Below are the code and all the weights of a small trained network. Each question names an input and a target symbol and asks about switching units off, where a switched-off unit gives its printed mean instead of its output.

import numpy as np


def w(rows, s, z=0):
    codes = np.array(rows[::2]) - 128.0
    scale = np.full(codes.shape[1], s)
    scale[-1] = z or s
    return codes * scale


def f(y):
    return np.maximum(y, 0)


def softmax(a):
    e = np.exp(a - a.max(-1, keepdims=True))
    return e / e.sum(-1, keepdims=True)


def log_softmax(a):
    a = a - a.max(-1, keepdims=True)
    return a - np.log(np.exp(a).sum(-1, keepdims=True))


def net(x, mask):
    ids = ['ζθξπφψ'.index(c) for c in x.split()]
    T = len(ids)
    res = E[ids] + P[:T]
    q, k, v = (res @ M[0].T for M in (Q, K, V))
    z = softmax(np.where(np.tri(T) > 0, q @ k.T / 2**0.5, -1e9)) @ v
    res = res + np.where(mask[0], z, O[0][:, -1]) @ O[0][:, :-1]
    y = f(res @ A[0][:, :-1].T + A[0][:, -1])
    res = res + np.where(mask[1:9], y, B[0][:, -1]) @ B[0][:, :-1]
    return log_softmax(res[-1] @ U[:, :-1].T + U[:, -1])


Q, K, V, O, A, B = {}, {}, {}, {}, {}, {}
E = w([
[216,160,107,141,60,132,119,190,168],'ζ',
[129,173,124,154,135,181,171,101,115],'θ',
[154,126,120,44,6,113,219,105,158],'ξ',
[53,129,71,128,153,63,119,145,154],'π',
[164,144,166,64,175,121,68,92,143],'φ',
[174,161,166,81,169,43,107,134,110],'ψ',
],0.02)
P = w([
[2,30,128,15,112,153,122,235,22],'0',
[99,121,155,182,107,130,155,188,229],'1',
[58,111,188,197,119,115,156,110,205],'2',
[80,137,173,193,126,131,140,120,198],'3',
[83,110,158,178,126,150,98,110,192],'4',
[96,113,139,163,127,165,84,99,172],'5',
[121,107,109,137,103,189,52,65,130],'6',
[150,100,101,147,98,198,55,61,108],'7',
[167,103,101,149,98,185,61,72,93],'8',
[173,112,94,148,72,179,62,51,75],'9',
],0.0074)
Q[0] = w([
[98,146,92,182,187,134,89,147,116],'head 0',
[124,149,231,66,253,63,115,18,62],'head 0',
],0.012)
K[0] = w([
[224,222,151,144,213,129,41,159,77],'head 0',
[64,66,118,35,160,169,154,191,2],'head 0',
],0.0092)
V[0] = w([
[79,63,27,116,80,2,173,177,143],'head 0',
[140,136,201,139,211,9,108,189,130],'head 0',
],0.0065)
O[0] = w([
[137,75,10,162,50,122,168,110,161,225],'head 0',
[119,199,125,115,17,180,128,98,114,253],'head 0',
],0.011,0.0036)
A[0] = w([
[106,173,92,163,96,169,153,98,97,105],'neuron 0',
[132,80,154,149,255,104,86,143,107,1],'neuron 1',
[181,154,180,112,134,112,73,139,103,3],'neuron 2',
[119,15,96,182,203,132,188,141,174,27],'neuron 3',
[176,113,108,95,85,129,102,123,82,91],'neuron 4',
[109,150,148,172,99,198,247,222,152,35],'neuron 5',
[173,156,179,79,134,109,151,77,153,203],'neuron 6',
[164,103,45,176,92,144,179,107,142,66],'neuron 7',
],0.0094,0.0057)
B[0] = w([
[154,98,141,133,177,93,189,122,140,205],'neuron 0',
[166,177,63,156,87,250,253,63,138,178],'neuron 1',
[64,138,176,179,228,127,130,65,114,179],'neuron 2',
[224,237,155,17,107,108,100,74,115,179],'neuron 3',
[122,181,80,198,143,157,135,125,177,189],'neuron 4',
[194,44,102,62,219,150,153,146,111,155],'neuron 5',
[128,69,121,133,70,189,107,254,70,255],'neuron 6',
[42,174,240,153,195,108,75,100,93,224],'neuron 7',
],0.007,0.0087)
U = w([
[150,2,97,162,155,121,101,154,147,254],'ζ',
[125,123,136,162,186,179,194,105,125,134],'θ',
[154,139,150,100,164,114,135,94,148,77],'ξ',
[62,149,141,185,162,128,128,93,179,151],'π',
[107,152,204,144,165,142,80,132,113,76],'φ',
[135,168,130,143,75,165,144,121,130,98],'ψ',
],0.0075,0.0056)

Each question gives the input, a string of symbols that net reads in full, and the target symbol t.
The units are the heads (2 rows each of Q, K, V and O) and the neurons (one row each of A and B). Each row of codes is followed by its name. A weight is (code - 128) times the scale printed after its matrix; where a second scale follows, it is the last column's (O, A, B and U).
mask holds one flag per unit, heads first, then neurons. A switched-off unit (its flag False) gives its mean, the last column of its rows in O or B, instead of its output. The means were averaged over made-up inputs and are rounded, as every weight is.
A unit's drop is (log p(t) with every unit on - log p(t) with that unit switched off) / (log p(t) with every unit on - log p(t) with every unit switched off).
The circuit of an input: a set's keep is (log p(t) with only the set's units on - log p(t) with every unit switched off) / (log p(t) with every unit on - log p(t) with every unit switched off). Starting from all 9 units, units are removed one at a time, each time the one whose removal leaves the highest keep (on an exact tie, the one counted first), for as long as the keep stays at least 0.8.
units of the circuit, in order: the units of the circuit, biggest drop first
k most important neurons: the k neurons with the biggest drops, biggest first
drop of u: that unit's drop, to one decimal
input φ π ψ ψ π ζ, target ζ: units of the circuit, in order : (head 0; neuron 3)
input π ψ ψ ψ, target π: units of the circuit, in order : (head 0; neuron 7; neuron 6)
input ξ ψ ψ ζ φ, target ξ: units of the circuit, in order : (neuron 3; head 0)
input ξ ψ ψ π ψ ζ φ, target ξ: units of the circuit, in order : (neuron 3; head 0; neuron 6)
input ζ ψ φ ψ ψ, target ζ: 2 most important neurons : (neuron 7; neuron 3)
input φ φ φ ζ, target ζ: 3 most important neurons : (neuron 5; neuron 3; neuron 1)
input θ θ θ ψ ψ φ θ φ ψ, target θ: 2 most important neurons : (neuron 1; neuron 2)
input π ψ π ψ ψ ψ φ ζ φ φ, target π: units of the circuit, in order : (head 0; neuron 7; neuron 4)
input π ψ π ψ ψ π φ ψ, target π: most important neuron : (neuron 7)
input φ ψ π φ π θ θ π ξ, target ξ: 2 most important neurons : (neuron 3; neuron 7)
input π π φ, target π: drop of neuron 6 : 0.2
input θ ψ φ ξ π ψ, target θ: drop of neuron 6 : 0.0
input ψ ζ ψ φ φ, target ψ: drop of head 0 : 0.9
